Below is a small trained network, with its code and all its weights. Each question gives an input and a target symbol and asks what happens when units are switched off, that is, made to give their printed mean instead of their output.

import numpy as np


def w(rows, s, z=0):
    codes = np.array(rows[::2]) - 128.0
    scale = np.full(codes.shape[1], s)
    scale[-1] = z or s
    return codes * scale


def f(y):
    return y / 2 * (1 + np.tanh(0.7978845608 * (y + 0.044715 * y**3)))


def softmax(a):
    e = np.exp(a - a.max(-1, keepdims=True))
    return e / e.sum(-1, keepdims=True)


def log_softmax(a):
    a = a - a.max(-1, keepdims=True)
    return a - np.log(np.exp(a).sum(-1, keepdims=True))


def net(x, mask):
    ids = ['ΞΠαβγδζηθλμφ'.index(c) for c in x.split()]
    T = len(ids)
    res = E[ids] + P[:T]
    q, k, v = (res @ M[0].T for M in (Q, K, V))
    z = softmax(np.where(np.tri(T) > 0, q @ k.T / 4**0.5, -1e9)) @ v
    res = res + np.where(mask[0], z, O[0][:, -1]) @ O[0][:, :-1]
    y = f(res @ A[0][:, :-1].T + A[0][:, -1])
    res = res + np.where(mask[1:25], y, B[0][:, -1]) @ B[0][:, :-1]
    return log_softmax(res[-1] @ U[:, :-1].T + U[:, -1])


Q, K, V, O, A, B = {}, {}, {}, {}, {}, {}
E = w([
[168,53,189,129],'Ξ',
[88,159,170,7],'Π',
[94,178,141,86],'α',
[160,164,149,169],'β',
[52,249,197,68],'γ',
[164,167,123,213],'δ',
[97,248,126,191],'ζ',
[126,112,177,107],'η',
[170,157,102,120],'θ',
[72,192,180,138],'λ',
[180,78,170,205],'μ',
[113,218,172,192],'φ',
],0.012)
P = w([
[195,140,145,84],'0',
[76,125,119,134],'1',
[62,105,171,164],'2',
[178,128,151,136],'3',
[116,188,97,143],'4',
[127,69,2,113],'5',
[179,130,148,136],'6',
],0.031)
Q[0] = w([
[106,70,128,141],'H0',
[78,112,25,188],'H0',
[93,131,130,135],'H0',
[171,174,248,148],'H0',
],0.017)
K[0] = w([
[116,78,226,133],'H0',
[91,113,109,198],'H0',
[126,156,115,123],'H0',
[252,193,154,106],'H0',
],0.014)
V[0] = w([
[76,211,246,48],'H0',
[65,10,178,77],'H0',
[116,174,156,236],'H0',
[43,176,70,38],'H0',
],0.013)
O[0] = w([
[79,192,166,6,250],'H0',
[125,208,135,171,47],'H0',
[111,60,192,120,148],'H0',
[57,146,65,86,104],'H0',
],0.021,0.014)
A[0] = w([
[107,34,152,186,195],'N0',
[99,72,127,227,131],'N1',
[77,174,117,162,106],'N2',
[2,62,77,151,127],'N3',
[25,38,199,103,65],'N4',
[45,73,210,198,142],'N5',
[31,106,161,117,61],'N6',
[123,97,195,106,231],'N7',
[79,153,129,82,4],'N8',
[78,163,52,126,65],'N9',
[224,129,110,180,34],'N10',
[164,105,160,103,46],'N11',
[87,173,168,185,226],'N12',
[23,169,142,128,219],'N13',
[86,129,50,86,80],'N14',
[200,144,215,135,197],'N15',
[168,94,196,243,84],'N16',
[46,80,139,129,49],'N17',
[45,47,35,167,153],'N18',
[250,197,53,51,148],'N19',
[167,188,64,225,156],'N20',
[9,183,216,100,71],'N21',
[238,110,59,110,141],'N22',
[241,206,195,116,76],'N23',
],0.0092,0.014)
B[0] = w([
[87,141,113,56,168],'N0',
[148,172,210,143,142],'N1',
[158,105,146,144,144],'N2',
[81,123,185,129,176],'N3',
[132,158,110,192,226],'N4',
[120,149,122,158,165],'N5',
[169,165,116,141,189],'N6',
[95,112,95,140,226],'N7',
[192,108,152,145,191],'N8',
[135,155,141,160,158],'N9',
[32,157,97,144,149],'N10',
[115,138,173,174,149],'N11',
[120,77,108,110,155],'N12',
[129,106,126,86,227],'N13',
[130,116,94,157,180],'N14',
[171,130,75,180,200],'N15',
[122,163,109,81,171],'N16',
[184,128,188,120,163],'N17',
[191,180,85,117,151],'N18',
[85,117,94,205,201],'N19',
[156,72,86,142,141],'N20',
[143,108,120,144,254],'N21',
[184,126,70,85,150],'N22',
[113,126,245,70,188],'N23',
],0.012,0.037)
U = w([
[75,33,68,145,186],'Ξ',
[157,138,44,133,58],'Π',
[195,201,128,68,18],'α',
[3,113,101,65,244],'β',
[165,78,112,30,86],'γ',
[78,193,181,86,110],'δ',
[160,158,129,201,35],'ζ',
[67,82,165,19,207],'η',
[96,142,70,40,253],'θ',
[177,72,170,104,73],'λ',
[67,183,86,158,189],'μ',
[59,61,197,155,78],'φ',
],0.011,0.0041)

Each question gives the input, a string of symbols that net reads in full, and the target symbol t.
The units are the heads (4 rows each of Q, K, V and O) and the neurons (one row each of A and B). Each row of codes is followed by its name. A weight is (code - 128) times the scale printed after its matrix; where a second scale follows, it is the last column's (O, A, B and U).
mask holds one flag per unit, heads first, then neurons. A switched-off unit (its flag False) gives its mean, the last column of its rows in O or B, instead of its output. The means were averaged over made-up inputs and are rounded, as every weight is.
A unit's drop is (log p(t) with every unit on - log p(t) with that unit switched off) / (log p(t) with every unit on - log p(t) with every unit switched off).
The circuit of an input: a set's keep is (log p(t) with only the set's units on - log p(t) with every unit switched off) / (log p(t) with every unit on - log p(t) with every unit switched off). Starting from the 12 units with the biggest drops (on a tie, the unit counted first), units are removed one at a time, each time the one whose removal leaves the highest keep (on an exact tie, the one counted first), for as long as the keep stays at least 0.8.
circuit, biggest first: the units of the circuit, biggest drop first
unit that matters most: the unit with the biggest drop
k most important neurons: the k neurons with the biggest drops, biggest first
drop of u: that unit's drop, to one decimal
input δ φ φ ζ Π φ, target ζ: 2 most important neurons => N4, N23
input θ β Π Π γ μ, target Π: 2 most important neurons => N19, N8
input ζ ζ φ Π, target Ξ: 2 most important neurons => N23, N7
input β α ζ μ λ φ β, target λ: 2 most important neurons => N4, N23
input δ μ μ Π λ μ ζ, target γ: circuit, biggest first => H0, N4, N22, N0
input β ζ Ξ, target Ξ: circuit, biggest first => N23
input ζ λ ζ λ η α, target φ: circuit, biggest first => H0, N4
input ζ Π γ α Ξ ζ, target α: circuit, biggest first => H0, N8, N6
input ζ γ φ β, target Ξ: circuit, biggest first => H0, N23, N7
input θ μ η μ λ φ β, target Π: circuit, biggest first => H0, N22
input η ζ ζ α μ φ Π, target δ: circuit, biggest first => N23, H0, N19
input Ξ φ δ, target λ: circuit, biggest first => H0, N23, N4, N12
input ζ φ μ ζ, target Ξ: circuit, biggest first => H0, N23, N7
input Π μ β Π δ, target δ: 2 most important neurons => N0, N18
input α μ μ, target θ: circuit, biggest first => H0
input β μ λ ζ φ Π, target γ: 4 most important neurons => N13, N8, N21, N19
input μ ζ μ Π, target α: 4 most important neurons => N15, N23, N22, N16
input ζ β μ μ φ δ, target δ: 2 most important neurons => N16, N1
input β λ μ ζ, target λ: 4 most important neurons => N4, N23, N10, N6
input λ γ γ β Π, target Π: unit that matters most => N14
input α θ Π φ ζ θ φ, target β: 2 most important neurons => N19, N4
input Π φ λ φ Ξ Ξ ζ, target μ: circuit, biggest first => N19, H0
input γ Ξ ζ β α ζ, target φ: 2 most important neurons => N4, N15
input δ θ λ, target μ: 3 most important neurons => N0, N23, N8
input γ β Π ζ ζ γ, target Π: 3 most important neurons => N19, N21, N8
input μ γ λ, target δ: drop of N4 => 0.2
